Below is a small trained network, with its code and all its weights. Each question gives an input and a target symbol and asks what happens when units are switched off, that is, made to give their printed mean instead of their output.

import numpy as np


def w(rows, s, z=0):
    codes = np.array(rows[::2]) - 128.0
    scale = np.full(codes.shape[1], s)
    scale[-1] = z or s
    return codes * scale


def f(y):
    return np.maximum(y, 0)


def softmax(a):
    e = np.exp(a - a.max(-1, keepdims=True))
    return e / e.sum(-1, keepdims=True)


def log_softmax(a):
    a = a - a.max(-1, keepdims=True)
    return a - np.log(np.exp(a).sum(-1, keepdims=True))


def net(x, mask):
    ids = ['ΘΩαγσφ'.index(c) for c in x.split()]
    T = len(ids)
    res = E[ids] + P[:T]
    r = res
    for j in range(3):
        rows = slice(2 * j, 2 * j + 2)
        q, k, v = (r @ M[0][rows].T for M in (Q, K, V))
        z = softmax(np.where(np.tri(T) > 0, q @ k.T / 2**0.5, -1e9)) @ v
        o = O[0][rows]
        res = res + np.where(mask[j], z, o[:, -1]) @ o[:, :-1]
    y = f(res @ A[0][:, :-1].T + A[0][:, -1])
    res = res + np.where(mask[3:15], y, B[0][:, -1]) @ B[0][:, :-1]
    return log_softmax(res[-1] @ U[:, :-1].T + U[:, -1])


Q, K, V, O, A, B = {}, {}, {}, {}, {}, {}
E = w([
[175,124,190,160,160,110],'Θ',
[151,43,180,72,44,167],'Ω',
[192,110,96,154,48,73],'α',
[60,101,153,192,85,162],'γ',
[75,101,173,206,101,78],'σ',
[5,206,108,80,120,139],'φ',
],0.017)
P = w([
[119,73,123,59,136,128],'0',
[112,140,173,84,113,158],'1',
[128,84,85,101,210,99],'2',
[112,166,241,112,89,122],'3',
[111,77,65,139,253,139],'4',
[172,195,238,109,81,155],'5',
],0.012)
Q[0] = w([
[37,54,99,81,123,112],'h0',
[67,199,61,191,98,102],'h0',
[120,7,116,155,156,87],'h1',
[131,223,170,132,74,75],'h1',
[140,150,217,22,129,131],'h2',
[195,148,160,218,104,183],'h2',
],0.011)
K[0] = w([
[160,164,62,57,246,76],'h0',
[206,48,166,2,128,182],'h0',
[120,65,60,38,186,113],'h1',
[143,237,230,102,23,195],'h1',
[26,215,123,123,5,126],'h2',
[226,73,238,186,116,107],'h2',
],0.006)
V[0] = w([
[208,194,92,30,171,111],'h0',
[73,64,84,160,172,152],'h0',
[150,189,57,127,147,3],'h1',
[212,52,164,211,100,66],'h1',
[101,172,225,142,255,57],'h2',
[152,117,165,134,172,243],'h2',
],0.0089)
O[0] = w([
[171,237,168,61,240,145,65],'h0',
[109,93,55,128,109,142,142],'h0',
[68,76,164,130,132,172,1],'h1',
[28,246,126,146,93,142,17],'h1',
[110,154,128,33,76,90,140],'h2',
[193,131,135,109,151,66,99],'h2',
],0.011,0.0062)
A[0] = w([
[222,91,84,108,110,148,198],'n0',
[160,153,130,109,107,78,108],'n1',
[144,138,158,103,72,198,220],'n2',
[205,102,119,165,84,85,179],'n3',
[109,198,133,240,213,33,161],'n4',
[240,155,164,156,82,141,116],'n5',
[138,32,120,13,92,252,4],'n6',
[58,165,246,146,103,236,160],'n7',
[95,183,80,81,111,93,195],'n8',
[34,134,123,136,150,186,176],'n9',
[133,63,228,254,143,79,132],'n10',
[103,124,97,48,126,123,174],'n11',
],0.0086,0.0038)
B[0] = w([
[104,180,214,86,160,121,236],'n0',
[144,166,132,184,100,122,158],'n1',
[69,154,167,153,204,142,187],'n2',
[189,120,117,77,105,85,229],'n3',
[101,255,56,37,80,176,161],'n4',
[141,149,122,105,156,147,197],'n5',
[46,190,107,114,85,99,247],'n6',
[87,58,167,119,138,168,168],'n7',
[144,154,172,143,157,75,167],'n8',
[130,43,150,124,156,130,162],'n9',
[213,81,69,60,153,155,217],'n10',
[65,155,166,160,123,86,195],'n11',
],0.0088,0.011)
U = w([
[184,87,76,201,96,64,87],'Θ',
[254,48,188,138,253,79,180],'Ω',
[118,103,170,132,147,240,86],'α',
[172,177,33,105,105,122,1],'γ',
[92,72,153,230,38,82,97],'σ',
[85,171,210,167,158,14,184],'φ',
],0.0068,0.003)

Each question gives the input, a string of symbols that net reads in full, and the target symbol t.
The units are the heads (2 rows each of Q, K, V and O) and the neurons (one row each of A and B). Each row of codes is followed by its name. A weight is (code - 128) times the scale printed after its matrix; where a second scale follows, it is the last column's (O, A, B and U).
mask holds one flag per unit, heads first, then neurons. A switched-off unit (its flag False) gives its mean, the last column of its rows in O or B, instead of its output. The means were averaged over made-up inputs and are rounded, as every weight is.
A unit's drop is (log p(t) with every unit on - log p(t) with that unit switched off) / (log p(t) with every unit on - log p(t) with every unit switched off).
The circuit of an input: a set's keep is (log p(t) with only the set's units on - log p(t) with every unit switched off) / (log p(t) with every unit on - log p(t) with every unit switched off). Starting from the 12 units with the biggest drops (on a tie, the unit counted first), units are removed one at a time, each time the one whose removal leaves the highest keep (on an exact tie, the one counted first), for as long as the keep stays at least 0.8.
circuit, biggest first: the units of the circuit, biggest drop first
most important unit: the unit with the biggest drop
k most important neurons: the k neurons with the biggest drops, biggest first
which heads matter: for each layer, one digit per head in row order, 1 if its drop is at least 0.15 and else 0, layers parted by /
drop of u: that unit's drop, to one decimal
input σ φ γ γ Ω α, target Θ: circuit, biggest first -> (h0; n10)
input Ω φ Ω Θ σ Ω, target σ: circuit, biggest first -> (h0)
input γ φ γ, target Θ: which heads matter -> 110
input α Ω γ, target α: 2 most important neurons -> (n4; n7)
input σ Ω Ω Θ α, target γ: circuit, biggest first -> (h1; n4; h2)
input σ φ α, target σ: circuit, biggest first -> (h1; h2)
input Θ Ω α, target φ: 2 most important neurons -> (n10; n8)
input Ω σ Θ, target γ: circuit, biggest first -> (h1; n4)
input φ σ φ σ, target σ: circuit, biggest first -> (n0; h0)
input φ σ φ φ γ Ω, target φ: which heads matter -> 001
input γ α Θ σ, target α: 2 most important neurons -> (n7; n10)
input φ Ω σ γ σ, target σ: circuit, biggest first -> (h1; n0)
input φ σ φ Ω Ω γ, target γ: 2 most important neurons -> (n4; n10)
input Θ Θ Θ, target φ: which heads matter -> 011
input Ω Θ φ Ω γ Ω, target γ: 2 most important neurons -> (n3; n5)
input Ω σ φ Θ, target σ: most important unit -> h1
input α Ω φ φ Ω γ, target Ω: 2 most important neurons -> (n6; n10)
input φ σ γ γ φ α, target Θ: 2 most important neurons -> (n10; n3)
input σ α Ω Ω Ω α, target γ: drop of h1 -> 2.6
input φ φ σ, target Ω: drop of h1 -> 0.8
input α Ω Θ, target α: drop of n3 -> 0.1
input Θ γ φ α φ α, target α: 2 most important neurons -> (n7; n10)
input φ γ Θ Θ, target Θ: most important neuron -> (n0)
